Below is a small trained network, with its code and all its weights. Each question gives an input and a target symbol and asks what happens when units are switched off, that is, made to give their printed mean instead of their output.

import numpy as np


def w(rows, s, z=0):
    codes = np.array(rows[::2]) - 128.0
    scale = np.full(codes.shape[1], s)
    scale[-1] = z or s
    return codes * scale


def softmax(a):
    e = np.exp(a - a.max(-1, keepdims=True))
    return e / e.sum(-1, keepdims=True)


def log_softmax(a):
    a = a - a.max(-1, keepdims=True)
    return a - np.log(np.exp(a).sum(-1, keepdims=True))


def net(x, mask):
    ids = ['ΔΨαγμτω'.index(c) for c in x.split()]
    T = len(ids)
    res = E[ids] + P[:T]
    u = 0
    for l in range(3):
        r = res
        for j in range(2):
            rows = slice(3 * j, 3 * j + 3)
            q, k, v = (r @ M[l][rows].T for M in (Q, K, V))
            z = softmax(np.where(np.tri(T) > 0, q @ k.T / 3**0.5, -1e9)) @ v
            o = O[l][rows]
            res = res + np.where(mask[u + j], z, o[:, -1]) @ o[:, :-1]
        u += 2
    return log_softmax(res[-1] @ U[:, :-1].T + U[:, -1])


Q, K, V, O = {}, {}, {}, {}
E = w([
[32,122,55],'Δ',
[176,118,195],'Ψ',
[152,145,151],'α',
[206,7,102],'γ',
[62,121,176],'μ',
[167,56,97],'τ',
[89,121,237],'ω',
],0.017)
P = w([
[68,47,215],'0',
[121,82,159],'1',
[135,102,126],'2',
[132,112,115],'3',
[133,122,110],'4',
[131,124,111],'5',
[123,127,110],'6',
[112,127,119],'7',
[102,130,123],'8',
[96,110,156],'9',
[81,105,177],'10',
[35,113,190],'11',
[41,81,226],'12',
[42,73,253],'13',
],0.0061)
Q[0] = w([
[62,138,44],'0.h0',
[84,115,145],'0.h0',
[71,162,106],'0.h0',
[132,87,173],'0.h1',
[112,132,2],'0.h1',
[173,144,136],'0.h1',
],0.0092)
K[0] = w([
[63,188,3],'0.h0',
[124,74,143],'0.h0',
[122,155,2],'0.h0',
[110,101,140],'0.h1',
[149,94,99],'0.h1',
[79,203,167],'0.h1',
],0.0081)
V[0] = w([
[179,112,185],'0.h0',
[254,163,130],'0.h0',
[106,54,155],'0.h0',
[163,93,180],'0.h1',
[149,90,117],'0.h1',
[146,218,211],'0.h1',
],0.0097)
O[0] = w([
[53,143,31,211],'0.h0',
[75,184,213,90],'0.h0',
[46,97,76,253],'0.h0',
[146,106,78,227],'0.h1',
[136,3,83,176],'0.h1',
[134,238,86,73],'0.h1',
],0.0067,0.0071)
Q[1] = w([
[125,249,182],'1.h0',
[161,142,75],'1.h0',
[150,193,107],'1.h0',
[148,130,181],'1.h1',
[146,135,202],'1.h1',
[120,112,192],'1.h1',
],0.012)
K[1] = w([
[177,104,80],'1.h0',
[180,174,126],'1.h0',
[178,56,94],'1.h0',
[104,254,159],'1.h1',
[181,57,45],'1.h1',
[93,119,138],'1.h1',
],0.0089)
V[1] = w([
[67,103,254],'1.h0',
[180,27,116],'1.h0',
[209,49,84],'1.h0',
[243,126,7],'1.h1',
[117,113,49],'1.h1',
[153,35,137],'1.h1',
],0.0068)
O[1] = w([
[166,180,14,197],'1.h0',
[185,111,103,168],'1.h0',
[183,254,219,126],'1.h0',
[171,30,192,136],'1.h1',
[139,123,178,192],'1.h1',
[88,114,129,254],'1.h1',
],0.0073,0.0085)
Q[2] = w([
[94,178,235],'2.h0',
[2,104,78],'2.h0',
[134,189,124],'2.h0',
[105,97,75],'2.h1',
[56,156,215],'2.h1',
[68,198,181],'2.h1',
],0.0086)
K[2] = w([
[163,132,148],'2.h0',
[27,136,156],'2.h0',
[45,110,44],'2.h0',
[56,192,175],'2.h1',
[91,28,43],'2.h1',
[77,2,7],'2.h1',
],0.007)
V[2] = w([
[80,57,39],'2.h0',
[184,87,37],'2.h0',
[40,142,124],'2.h0',
[173,253,255],'2.h1',
[88,131,250],'2.h1',
[104,72,130],'2.h1',
],0.0085)
O[2] = w([
[103,219,226,202],'2.h0',
[47,161,157,150],'2.h0',
[183,185,164,148],'2.h0',
[1,69,115,3],'2.h1',
[69,181,78,105],'2.h1',
[85,197,126,171],'2.h1',
],0.0064,0.016)
U = w([
[40,207,203,255],'Δ',
[157,178,148,185],'Ψ',
[150,30,192,96],'α',
[203,185,1,60],'γ',
[129,139,152,26],'μ',
[113,91,184,135],'τ',
[125,144,150,25],'ω',
],0.0084,0.0072)

Each question gives the input, a string of symbols that net reads in full, and the target symbol t.
The units are the heads (3 rows each of Q, K, V and O). Each row of codes is followed by its name. A weight is (code - 128) times the scale printed after its matrix; where a second scale follows, it is the last column's (O and U).
mask holds one flag per head, layer by layer. A switched-off head (its flag False) gives its mean, the last column of its rows in O, instead of its output. The means were averaged over made-up inputs and are rounded, as every weight is.
A unit's drop is (log p(t) with every unit on - log p(t) with that unit switched off) / (log p(t) with every unit on - log p(t) with every unit switched off).
The circuit of an input: a set's keep is (log p(t) with only the set's units on - log p(t) with every unit switched off) / (log p(t) with every unit on - log p(t) with every unit switched off). Starting from all 6 units, units are removed one at a time, each time the one whose removal leaves the highest keep (on an exact tie, the one counted first), for as long as the keep stays at least 0.8.
units of the circuit, in order: the units of the circuit, biggest drop first
unit that matters most: the unit with the biggest drop
heads that matter: for each layer, one digit per head in row order, 1 if its drop is at least 0.15 and else 0, layers parted by /
drop of u: that unit's drop, to one decimal
input γ γ ω Ψ Ψ α Δ Ψ ω ω τ ω τ, target γ: unit that matters most	2.h0
input ω Δ γ γ ω ω, target Ψ: units of the circuit, in order	[2.h1 0.h1 1.h0]
input ω γ γ γ γ α, target Δ: heads that matter	10 / 00 / 10
input τ γ γ Ψ γ ω γ ω α Δ, target γ: units of the circuit, in order	[0.h0 1.h0]
input γ Δ ω γ γ ω Δ α, target Δ: units of the circuit, in order	[2.h0 0.h1]
input τ α γ ω γ Ψ γ ω Ψ γ τ γ γ Δ, target α: units of the circuit, in order	[0.h1 0.h0]
input μ ω τ γ γ Ψ, target Δ: heads that matter	00 / 00 / 10
input γ τ α γ ω Ψ α γ ω Δ, target γ: heads that matter	10 / 11 / 10
input ω γ γ ω γ γ τ α ω μ Ψ α, target Ψ: units of the circuit, in order	[2.h1 0.h1 1.h0 0.h0]
input γ α Δ, target α: units of the circuit, in order	[0.h0 0.h1]
input γ γ α τ, target α: heads that matter	01 / 10 / 00
input ω γ γ ω ω Δ ω γ γ ω ω γ, target γ: units of the circuit, in order	[1.h1 1.h0]
input ω τ ω Δ γ ω Ψ, target Δ: units of the circuit, in order	[2.h0 0.h1 1.h0]
input ω Ψ γ γ γ Δ τ γ ω, target Ψ: units of the circuit, in order	[2.h1 0.h1]
input γ γ γ μ α Ψ μ μ γ τ γ τ ω τ, target γ: units of the circuit, in order	[1.h0]
input Ψ γ Ψ γ α γ α ω γ τ τ ω γ, target γ: drop of 0.h0	0.2
input γ Ψ γ γ γ γ, target α: drop of 1.h0	0.2
input ω γ γ γ ω ω γ Ψ ω α Ψ Δ Ψ, target Ψ: drop of 0.h1	1.0
